Each row is followed by its class number.
[ 214  -28 -256 -102 -120 -153  207   50 -223  182  -61  124  -40  -39
  -65  -56  -73   36 -226  244  -31 -353 -131   81  -92  114  105 -183
   17    6  -71  133   81 -130 -364 -138  -71 -103] : 4
[ -83   27  -29 -110  166  294   -4 -140 -251  306   58  149   48  210
 -201  169 -116   89  -50   73  106 -129  -77  175  -26 -143  169  -87
   -3  228   49   55  -31  176 -520 -196 -142  -83] : 7
[ 179   49 -209  -48    6   21  -22   -9  279   19  -36   17  -60  134
 -116 -150  -99   33  126   29  -25   56   -5  -92   44 -115  -48  138
 -169  -92 -117 -194 -236   80   93  -83   23 -197] : 6
[ -57  -20   24  207  -76   16 -247 -105  157   40  -79    5  283    1
  126  153  -59  151  273 -190  394  208   52 -159    2 -286 -154   39
 -149  193   79  204  160  192  228   54  -58   10] : 5
[ -68  189   75 -143 -274  263  201 -250  127  166  191 -254  203   -7
 -185   30 -279   99  113  149  453  -91  -96  -70  -38 -325  165 -276
   19    0 -192   15 -303   82  -93 -144 -479  -39] : 5
[-205  -33  288 -228  -75  132  -47   51    3  -14   -9  -44  -60  -60
   -3   50  -95  -16   39 -232  -38  129  142   32 -124   11 -155   18
  -11  -49 -113 -204 -208   61  119 -142   25  236] : 6
[  73  104  -24 -135 -146  120  231  157  -46  372  178  -24    5   80
  114 -186 -288  -70 -213   86  115 -169 -156  -64   17 -135  -33   36
   93 -196  -78   35 -272  120  -21 -316  -91 -118] : 10
[  60  -26  169 -196  -76  249 -307 -427  -55    1  170   37  -71   99
 -166  126 -217  333  -37  213  -37  124  245  168 -116  181  -52  -16
  362  -44  -82  -34  -44  286 -371   92  -26   -2] : 2
[ -89 -159  169 -136  -54  404  -80 -240 -141  461   77   52 -110   17
 -184  185 -183  -77 -411  -30 -180 -235  162    5   -8   35 -196  -41
  143  -70 -131 -174   79  350 -383   -4  -82  527] : 0
[  88  -59  -47  -83   99  168  -81   23  309  -73  211 -150   20   66
   50  -75 -122  196   38  -19 -130  -16   95  113  -51  -42  147  -60
   72  -99 -162  -58 -213  135  327  -38 -405   49] : 7
[ 113   97 -130 -171  154  -98  212  -30 -480   85  -67    8  -87   72
 -159  -23   91 -185   96  113 -114 -251  -88  110  -93  -67  133 -132
   99   -4  -23   68 -152  -81 -511  -31  -20  -72] : 9
[-255   45  282 -166   92  197   60   31   -6  -66  -44  -40 -107  117
  -56  167  -93   -2 -132 -277   -2   38   -7   48  -99  -29 -222   21
   -3  -28  -22  -88 -205   48   77  133  146  173] : 0
[ 145  180   28 -365   83  -16  134 -383 -158 -117  -57  -72  -89  362
 -230 -403  175  -78  557 -351  303  344  466 -520  130 -273 -298   54
 -545 -203  -84 -115 -181  458  -98 -175 -117  189] : 3
[-166   13  128  -76   40  148  216 -112   32  -31   93   23 -166  -70
 -138  116 -101   95   10   96 -108   31   55  305   24  190  171 -198
   50  -31  -51  134  134  -76  101  240 -290    0] : 1
[ -69   88  419  161 -149 -126  124  -97  333  220   28  -56  103 -311
    8  116 -145   -1  140   79  182  405 -153 -137   77  -81 -144  358
   29   40  191 -131  -30   56  232  203  286   72] : 1
[-102  149  261 -126 -118  119   77 -322 -237  323  -48  121   32   47
 -220  109   78  -80  330   64    8  -51   22  178 -118  -29   37 -135
 -108  114  -21  214   40   16 -681   35   51 -106] : 2
[ -81   42  -38  230 -116  -47 -135  -24 -204   40   94    1  -31  -56
  188   14 -163   48 -142    9  242 -130  -11 -108  -25  -16   37  -72
  136  -24 -126  112  -34   54   28  102  -89   67] : 2
[-231   66  187  151   22 -169   16    1 -493 -315   74 -137  172  -61
  236   85  149   82  466 -272  314  -62  -37  -62   22  490  190   29
   26 -102   54  432  191 -215  185  191 -171  238] : 6
[   5 -104  -62 -242  132  103  111 -236   83  -59   65 -162   -4   30
 -451   92  -22   51  -40   24  -63  -74  257  146  -10  -17   45 -127
   96 -148 -106  -39 -174   48   22  -32 -400   14] : 7
[ -60  129  268   55 -286    5 -174 -372   77   56 -163   27  275   45
  111   48   56  -45   51  -75   40  207  226 -262   13  170 -276  208
   -6 -197  100  143  326   42 -253  146  236    6] : 4
[ -56  -22  135  -65   86  186   17 -155   80    5  112 -158   74   25
 -242  150 -147   76 -200   -9  -85 -288  104   89   32  -75   60  -43
  173   27   94    4 -123   29 -101  -65  -96   -5] : 0
[ -32   39   47 -183  162  202   88 -239  -40   -2   64  -46  -52  103
 -317  319  -67   63   62   44 -114 -181  186  292  -40  130  147   -1
   24  -41   76  -68 -197   -5 -263   64 -171  -18] : 6
[-111  102  301 -177   61  286   -5  -42  -68  -16   69  -88  -91   74
  -59 -146   49 -133   70 -206   72  267   18  -19   -9  -84   44   -8
  -61  -80    4  -84  -49  188  -11    6  -86  225] : 10
[-141   21   70 -341   85  236  209  -53  -86    7   94 -104  -13  139
 -197    5  -19  -60   -4 -380  -56  -87  280  201  -19 -120  188 -202
 -132 -304 -110  145 -400  273  239   35 -411  114] : 7
[-105   55  160  157  -59  147 -226   -1  100   30  108    1    2   57
  238   67 -104  -34  117  -50   72  130    5 -121    9 -113  -74   67
   64   25  -39   -3   -8  159  172  -21   53  100] : 2
[  23   76 -144  -61 -211   47  202  124  182  262  172   -7  -94  166
   -4 -186 -236  -35   39   26  139 -223  -27  -99   27  -92 -162 -137
 -163 -156 -282  163 -167   93  130  -81 -290  -46] : 7
[-141   61  155 -135   -8  212  -13   85  192   53  -45  -28   58   24
  -30 -112  212  -96  162 -412   78  318 -121  141 -229   66   -7  -11
 -127   39   69  -23  167   16  -24 -196  -48  108] : 4
[-129   47  165   37  119  185  -72 -120   65   59  -19   88  -49   86
  -61  123  -68  155  -21  -73  -55  -22   81  295  -76  102   24  -31
  -34  113   67  122  154   14 -203   74  -38 -102] : 4
[   9   57   -3  -64  -73  115   18   23  345  107    1  -50  -10  133
    3 -126  -53  -77  234    4   82   98   33 -147    4 -242  -97  -38
 -294  -24 -168  -24 -132  -55   79 -184 -187 -144] : 4
[-207   81  211  369   44  -50 -407   -9  128 -115   79  -23   67  -64
  322  153  -92    3   43 -125  121   69  184  -18  -70  -73    5  138
  150   -2   88   74  -97   67  353  212  -96  136] : 5
[ -80  -69 -109  106  114   84 -185  116  135  -72   50  265 -272  204
  115  211 -302  249 -145  -20  -36 -104  108  130   29   -5    6  -38
  -84  210 -125   51  -81   14   54  -15   -9  -82] : 4
[ 220  -58 -176 -114  164   33  208  -40 -207  188    5  -40  159  -37
 -488  134   80  118  113   61  -59 -210  -49  210   86   72   75  -51
   29  136    3   31  170 -132 -420  -69 -205  -67] : 5
[-136 -130  -71   26  100  116   37  -99  273  197   74   67 -242   72
  -96   20 -262  113 -398  168  -39 -257  -42  240 -147  114   61 -117
   64    1 -101   17 -177  -60  -33   11 -315 -123] : 5
[-393  -18  250   37  -31  135 -253  135  139  -58 -130  141 -186  120
  510  192 -308   63   -4   -1  148  172 -153   36 -269   84 -241  162
   31  152  -78  -93   18    5   27  -63  183  240] : 0
[  11   52  132  -59  159  139   76 -241  -24  -10  164    3  -50  165
  -23  130 -109  266  107  -21    3  -72  216  231   47  232   78   21
  -58  -79   96   85   38  246  -61  113 -137   10] : 7
[ 110 -199 -126  -43  216  217 -122  -45  241  283   -6   77   46  128
 -282  189 -167  166 -167  136 -257 -127 -104  170    3  -21  -32  148
   94  252   91  -80   34   59 -326  -39  -13   35] : 10
[ 310 -331  -81  -94 -170   37 -197   59  451  284   96   -9   10  236
  367  -30 -426  231  -23   71  233    4 -273 -131 -226 -137 -215 -200
 -167  126 -152   72 -251  219  -43 -103    6 -203] : 5
[-176  -10  316  202 -146  119 -200 -139  -85   90  -55   71    7   -4
  288  192   -1  -38 -262    6  287  -87  -65  -51 -206  187 -278   73
  141   48  142  387  441   -5 -151  119   71  115] : 5
[  64   95   73  -76 -110  202  196   58  492  255  154  -92  -52   71
 -100 -126 -314 -112  -51 -136   36  -18    1 -189   54 -424  -87    0
 -165  -74 -234    2 -338   83  269 -114 -342  -14] : 8
[ -43  -67   42 -152   40  187   83  -52  -29   37   60  -50   23  146
  108 -102   14  215 -201   -1  -37 -256 -159  114 -148  198    9 -179
   37   28   -1  151   17  -86 -128 -238  -12 -249] : 9
[   1  -42    7  239   36 -239 -215 -187  -19 -140  -66    0   82 -111
   45   33  122  141   55   65  167   57   42 -112 -127  178 -114  -58
   26   42  -62   77  184 -137   95  184  -84   63] : 1
[ 189  129 -124  -10   45  223  -96  114   13    6   35  116 -224  227
  177 -222  -34 -195  496 -157  130  335   15 -114  172  -85   51  305
 -276 -185   50  182  179  117   25   57  -60 -200] : 10
[-104  -30  101  154  -28  112 -219 -268   39  109   60  -53   93  -21
    2  229   31  -23  150  -26   50  -35   56  -71  -47   83    6  107
  126  -31   33   48   -3   22 -105   75  -50  185] : 4
[ 189  156 -347  -14  364   28  225  324 -293   70 -119  145 -473  291
 -290 -325  -22 -299 -486  386  -66 -283 -178   98  157 -351  128   22
  -79   45 -176  -50 -157  -17 -436  -47 -118 -251] : 5
[ -10 -385 -367 -196  144  130  -96  236  -60    6   27  -49    8 -101
  -91  208 -198  103 -118  -10 -280  -48 -109  192   72  137  228   38
  262  -25   30 -387 -239  147  271 -160  -23  242] : 3
[  11    0   54  -20   66   23    2  -65   10  -32   49   37  -96   29
  -20  -20 -115  135 -133  -50  -20  -56  -11   21  -37   75   47   -1
   48   11   -5   15  -27  -29  -79  100  -19  -25] : 0
[ 262   97   15 -147 -133   18  107 -109   41   57  121 -108   62   58
 -204 -112 -108  109  137  116  122    3  115 -172  186  -87  -14   31
 -163 -130 -156  -31 -195  146  -55   54 -142    4] : 8
[   6  -87   -6  -69   99  286   -9   55  -79  213  110   49  -90  143
   35   65 -258   61  -53  -11 -125 -271 -325  206 -102   -6  138 -150
  123   81  -29   96 -209   27 -144 -113   28 -221] : 8
[  58  248   47 -279   14  103   54 -126 -265  227 -276  397  -72  169
 -261 -242   24   41  442 -236  -54   46   43  146 -124 -369  115 -203
 -580   67 -201  262 -235  205 -217   73  -29 -264] : 8
[  49   43   94  163  -98   33 -286  -80   27 -151   30  -75  201   29
   70  227   42  243  281 -119  302  -33  102  -94  -47   -6 -213    8
  -44  223   31  160  252   54  -38  -36   58  135] : 4
[ -20    2  -38  -82    5  158    7  -47  422   61   83 -129  103  101
 -146   86 -242   61 -226  -48  -25  -30   87  -96   -1 -232  -47   73
   65 -106 -201 -200 -462  107  275 -131 -247   48] : 6
[-131 -263   56 -376    4  -79 -187 -232   55 -124 -244 -140   93  -38
 -418  -11  -24  187  -45  222 -115  121  251  -35  -53  -32  -57  -10
 -131  -80  -44 -193 -487  -48    6  235    4  -44] : 2
[ -43  -79  -33 -190  -43  -45  -66   52  -13   29 -166  170  149  -45
 -166  172   57    7    1 -210 -231 -120    1   99 -150 -176  134  -98
  -53  129  -19   18 -347  -71  -19 -110  110  -31] : 5
[ 303  175 -395 -318 -304 -354  242  252  -64 -269  -61   43 -271   32
   35 -344 -237   25 -196 -201   27 -175   27 -180  -88 -234   14  172
   46 -412 -388 -145 -899   59  152 -162  277 -282] : 7
[-154 -165  458 -183 -125   63  -19   -1 -285  -39    1  -11 -136 -125
  107  157  173 -182 -336  -46  -98 -128  -83  -24 -148  436  -91  -27
  150 -164   73   69   37  -37  -18   43  305  371] : 9
[-108   77   67 -145  -86  139  -70   17  150   80   31  226 -118  147
  109  134 -282   76 -232 -114 -176 -133  263  134  -47   85  -14  292
   53 -149   32  115 -207   55  -99  -53   37  -68] : 0
[-135  -80  154  -42  -29  -11 -275  -77 -271 -263  -12    1  115  -97
  -71  126  282   63  289  -16  217  181  157   46   20  324   27    7
  -17  -71  154  185  192 -248   90   -9   51 -175] : 10
[  34 -289 -193  236  329 -220 -191   75   90 -123  -75  -92 -231 -179
  120    6   25  173  -64  162   30  -44  -99  -35 -115 -161   21  167
  100  177 -245 -128 -277 -116  293   92 -161  168] : 9
[ 115  169 -124  -40  155 -279   79  159 -327 -139 -193   89 -149   80
  -97 -241  179 -154   26  179 -117 -205  -20  191 -108   68   74  -77
  -96  -26  -44  128  -27 -297 -401   -1   57 -361] : 1
[ -89  -23  140  -37   42   81  -52   13  -47   51  -95  161 -168  -64
 -152  124   74 -118  115 -160  -12  137 -119   61 -150  -21  -12  -77
  -72  218 -121 -101  100  -52 -182   20   -5  291] : 5
[ 231    7  183 -145  -74   92   51  229   36  202  237   60 -154   36
    4  -59 -353 -219 -126   51 -330 -302   22  -36   62 -348   33  -53
  212 -125  -35  314 -388    7  142  -36  -67 -273] : 5
[ -72  -82  -36 -138  -42  191   25  159  187  140 -110  228 -165   23
  -30 -116    2 -124  -47 -389 -207  114  -94 -105  -60  -91 -137    5
 -170  177  -84  -98  217   41   46 -316  101  202] : 9
[ 267 -243 -208 -233 -202 -267  156   91  -16 -274  131 -348 -178   -1
  111 -261  -36 -194 -202  487  -13 -297 -302  -57  -91  187  369 -304
  215 -241   55  135 -392 -234 -116  156  -30 -288] : 6
[  33  189  259  -70 -182   49  321 -306  223  172  259 -145  114  -84
 -356  233 -295   48 -449  262  104 -389  214  -37  -27 -252   37 -273
  162   46  -77  134 -159  -61 -196   34 -495   46] : 7
[ -10   45  -69  150  -90  -80 -222  -26  103  -62  -71   57   89   69
  181  -83    3  -46  147 -134  141   64   79 -153  -60  -35  -95  -14
 -127    6   15  168  147  -76   18  -67   -1 -207] : 1
[ -32 -130   45  -78  278  239  -16 -577  463  146  -20 -164  -69  186
 -449  404 -277  203  477    8 -127  149  344   86  161 -107 -122  219
 -221 -146 -407 -471 -634  107 -122  193 -172  -83] : 6
[ 231 -104 -319  -10   91   54 -141 -163  200   86  -20 -209  159  227
  -99 -104 -263  155   -3  253  252  -81  -73 -260   22  -82  -61   -7
  -97  -98 -185 -186 -205  -19 -156 -185 -287 -220] : 4
[-312  169  143   62  155 -366  159  148 -264 -272  -12 -198   -3   21
    3  -72  107  163 -436   99  228 -260  279  397  -90  170  -45 -272
   10 -117   38   99 -222   10  144  287 -139   27] : 0
[  54   -7 -107  112  120   68   44 -154 -130   68   35  -93   38   40
 -131  133  -24  -37    4  160  194 -115   17  -42   98   49  -33   87
  118  -71   49  110  191  -24 -112   38 -251   -3] : 5
[ -62  184  276 -133   10  153 -174 -279 -151   -3  -63  198 -103   79
 -168   82  111  -50  195   45  123  198  248   78 -107 -104   35 -108
 -215   87   14  116  101 -193 -519  107  -69 -348] : 0
[ 171   71 -170 -129   17   74  337  -53 -189  249  123    3  -52   16
 -262  135 -168  110  -82  462 -193 -538 -169  344  -22  268  141 -119
  159 -124    9  148  -12 -164 -321  171 -196 -242] : 7
[ 131 -152  -23  -31   42  -22    8  -26  -23 -177  174 -259   -3  -32
  263  135  -60   -2  234  135   -7 -183  -72  107 -124  214  186 -121
  201 -146   56  171  -97 -243   29  -10 -178 -218] : 1
[ 183   92 -319   16  202  -90 -101  155  170   24   27   46 -106  192
 -109 -194  -19 -148   46  417   42  -44 -190    4  -66 -214  168  -77
  -69   87  -28 -209 -254 -269 -235 -272 -149 -501] : 0
[-353  -64   87  441  117 -262 -448  390  506  -26  -49   37  251 -360
  125  339 -444  122   61 -224 -410   69  311  492   -4   38   31  197
  316  107  -13 -224  -95  -66  680  123 -124  270] : 10
[ -26  256  206    5  112   96   22  290 -231   27  128   82 -228   31
  220  -45   -7 -257  -46 -270 -295  -36  -35  163  -40 -104  224   88
  114 -180   40  -54 -387  131   93  149  176  107] : 4
[  84 -236 -115   80 -202 -395  -96   62  121 -226   50  -60  -92 -153
  280  -47   39   84  -12  -49   -8  -33  -16 -174  -67  434   76  161
   98 -214   46  141 -119  -29  352  301   97  351] : 4
[-202   96  172  313  230  106   -3  104  537  -39  348 -393  -59   -4
  102   -4 -293   -6 -234   20  -57 -344  -68  304 -136 -209  116  -95
  410  194  139  -38 -274 -146  113 -151 -290 -256] : 3
[ -87   45   85 -141  125  275 -264 -131 -325  118 -159  217  -15   51
  -78   -8   16   76  -21  185   65   91 -155  175 -246  181   51   46
   80   70   17   41  204 -196 -473 -154  -53 -326] : 3
[-183  238  268   12  -30  158  250 -193   19   75  178 -153  -47 -101
 -285  173   35  -27 -203   28  -98 -367  264  311  -72  253   22 -111
  105  -93    4  147  143 -176 -256  251 -418  207] : 1
